Here is a tiny trained network, its code and every weight. The questions are about switching its units off for an input and a target symbol, where a switched-off unit gives its printed mean instead of its output.

import numpy as np


def w(rows, s, z=0):
    codes = np.array(rows[::2]) - 128.0
    scale = np.full(codes.shape[1], s)
    scale[-1] = z or s
    return codes * scale


def norm(h):
    return h / np.sqrt((h * h).mean(-1, keepdims=True) + 1e-5)


def f(y):
    return y / 2 * (1 + np.tanh(0.7978845608 * (y + 0.044715 * y**3)))


def softmax(a):
    e = np.exp(a - a.max(-1, keepdims=True))
    return e / e.sum(-1, keepdims=True)


def log_softmax(a):
    a = a - a.max(-1, keepdims=True)
    return a - np.log(np.exp(a).sum(-1, keepdims=True))


def net(x, mask):
    ids = ['ΔΘΞΣΦΩαβγεζηλπτψ'.index(c) for c in x.split()]
    T = len(ids)
    res = E[ids] + P[:T]
    q, k, v = (norm(res) @ M[0].T for M in (Q, K, V))
    z = softmax(np.where(np.tri(T) > 0, q @ k.T / 2**0.5, -1e9)) @ v
    res = res + np.where(mask[0], z, O[0][:, -1]) @ O[0][:, :-1]
    y = f(norm(res) @ A[0][:, :-1].T + A[0][:, -1])
    res = res + np.where(mask[1:13], y, B[0][:, -1]) @ B[0][:, :-1]
    return log_softmax(norm(res)[-1] @ U[:, :-1].T + U[:, -1])


Q, K, V, O, A, B = {}, {}, {}, {}, {}, {}
E = w([
[86,134,75,106],'Δ',
[93,133,104,117],'Θ',
[90,132,102,114],'Ξ',
[122,172,228,156],'Σ',
[128,184,236,158],'Φ',
[96,137,101,113],'Ω',
[80,127,82,103],'α',
[71,115,206,117],'β',
[149,144,103,99],'γ',
[126,147,113,118],'ε',
[38,54,22,94],'ζ',
[204,170,145,112],'η',
[13,218,142,105],'λ',
[168,120,187,139],'π',
[158,110,161,121],'τ',
[116,165,3,169],'ψ',
],0.016)
P = w([
[81,184,137,68],'0',
[116,212,141,252],'1',
[104,165,135,60],'2',
[136,167,128,232],'3',
[120,125,133,48],'4',
[158,137,121,225],'5',
[136,86,127,54],'6',
[182,96,107,221],'7',
[153,56,119,58],'8',
[198,102,106,213],'9',
],0.012)
Q[0] = w([
[161,150,82,251],'head 1',
[138,155,99,150],'head 1',
],0.018)
K[0] = w([
[50,185,149,131],'head 1',
[97,252,86,142],'head 1',
],0.014)
V[0] = w([
[216,67,255,124],'head 1',
[238,158,120,98],'head 1',
],0.0077)
O[0] = w([
[97,255,179,99,38],'head 1',
[129,199,48,192,6],'head 1',
],0.0093,0.0016)
A[0] = w([
[133,130,96,93,14],'neuron 1',
[125,120,88,254,128],'neuron 2',
[222,120,140,107,140],'neuron 3',
[145,80,105,192,117],'neuron 4',
[101,138,116,247,3],'neuron 5',
[94,114,89,90,191],'neuron 6',
[142,178,148,128,111],'neuron 7',
[168,149,71,149,187],'neuron 8',
[86,135,160,109,160],'neuron 9',
[70,124,140,153,212],'neuron 10',
[111,192,111,110,90],'neuron 11',
[104,113,158,127,92],'neuron 12',
],0.019,0.0057)
B[0] = w([
[155,92,140,94,126],'neuron 1',
[67,155,223,173,251],'neuron 2',
[90,127,133,131,179],'neuron 3',
[108,189,153,167,241],'neuron 4',
[5,138,209,114,183],'neuron 5',
[139,168,179,155,223],'neuron 6',
[111,114,130,145,185],'neuron 7',
[152,128,123,170,199],'neuron 8',
[168,116,119,142,236],'neuron 9',
[145,136,77,144,254],'neuron 10',
[89,85,91,104,190],'neuron 11',
[154,151,109,120,170],'neuron 12',
],0.015,0.0061)
U = w([
[7,144,199,181,102],'Δ',
[113,160,145,222,200],'Θ',
[162,112,134,236,74],'Ξ',
[206,134,113,187,133],'Σ',
[112,56,138,122,244],'Φ',
[153,167,194,66,148],'Ω',
[118,90,163,138,128],'α',
[123,142,141,149,43],'β',
[138,151,148,139,90],'γ',
[115,180,144,142,2],'ε',
[126,161,129,133,152],'ζ',
[119,132,147,147,63],'η',
[119,137,144,148,56],'λ',
[51,189,140,75,88],'π',
[61,142,136,88,129],'τ',
[117,160,47,179,205],'ψ',
],0.014,0.0044)

Each question gives the input, a string of symbols that net reads in full, and the target symbol t.
The units are the heads (2 rows each of Q, K, V and O) and the neurons (one row each of A and B). Each row of codes is followed by its name. A weight is (code - 128) times the scale printed after its matrix; where a second scale follows, it is the last column's (O, A, B and U).
mask holds one flag per unit, heads first, then neurons. A switched-off unit (its flag False) gives its mean, the last column of its rows in O or B, instead of its output. The means were averaged over made-up inputs and are rounded, as every weight is.
A unit's drop is (log p(t) with every unit on - log p(t) with that unit switched off) / (log p(t) with every unit on - log p(t) with every unit switched off).
The circuit of an input: a set's keep is (log p(t) with only the set's units on - log p(t) with every unit switched off) / (log p(t) with every unit on - log p(t) with every unit switched off). Starting from the 12 units with the biggest drops (on a tie, the unit counted first), units are removed one at a time, each time the one whose removal leaves the highest keep (on an exact tie, the one counted first), for as long as the keep stays at least 0.8.
circuit, biggest first: the units of the circuit, biggest drop first
most important unit: the unit with the biggest drop
k most important neurons: the k neurons with the biggest drops, biggest first
drop when u is switched off: that unit's drop, to one decimal
input β β β λ ζ β τ, target π: circuit, biggest first	(head 1; neuron 2; neuron 11)
input η β β β β ζ Δ ζ β, target Φ: most important unit	neuron 4
input η Ω γ ψ, target Δ: 2 most important neurons	(neuron 5; neuron 2)
input β β β η α η Δ, target ψ: circuit, biggest first	(neuron 2; neuron 5)
input Σ τ γ α β Δ α, target Ω: 3 most important neurons	(neuron 6; neuron 2; neuron 11)
input α Φ Δ Δ ε β β π Δ, target π: circuit, biggest first	(head 1; neuron 2)
input β α ζ β β π Φ α η τ, target Δ: 3 most important neurons	(neuron 3; neuron 9; neuron 10)
input Δ ζ Ω, target Φ: 2 most important neurons	(neuron 2; neuron 5)
input β α β α Θ Θ π β Σ, target π: 2 most important neurons	(neuron 11; neuron 2)
input η β η β α π β Θ Σ, target Ω: 4 most important neurons	(neuron 2; neuron 4; neuron 5; neuron 8)
input η η ζ Ω ζ α α, target Φ: circuit, biggest first	(head 1; neuron 2)
input Σ Δ Σ β β η, target Δ: 2 most important neurons	(neuron 3; neuron 2)
input Θ Ω α α γ, target Σ: circuit, biggest first	(head 1; neuron 8; neuron 2; neuron 1)
input π β β β β τ ε Δ η γ, target Δ: circuit, biggest first	(neuron 3)
input τ β Δ β Θ ε β ζ ζ, target Φ: 3 most important neurons	(neuron 2; neuron 5; neuron 6)
input β η β Θ η Δ Ξ π, target Δ: 2 most important neurons	(neuron 3; neuron 9)
input β α Θ β Δ, target Ω: 3 most important neurons	(neuron 6; neuron 2; neuron 11)
input β α π η π, target π: 2 most important neurons	(neuron 11; neuron 2)
input β η η η η β β β Φ, target Ω: 3 most important neurons	(neuron 2; neuron 5; neuron 4)
input Δ Θ γ ζ η β ε, target ψ: most important unit	head 1
input β β η Φ α, target ψ: 2 most important neurons	(neuron 2; neuron 5)
input η λ β η β, target ψ: 3 most important neurons	(neuron 2; neuron 5; neuron 9)
input α β β Δ η Ω Ω, target ψ: drop when head 1 is switched off	1.2
input Δ η β η β Ξ β α γ, target Σ: drop when neuron 8 is switched off	0.9
input Ω Ω π β η β β Σ Δ, target Ω: drop when neuron 6 is switched off	0.5
input ε Δ λ Σ ε ζ β Ξ β, target Ω: drop when neuron 3 is switched off	0.0
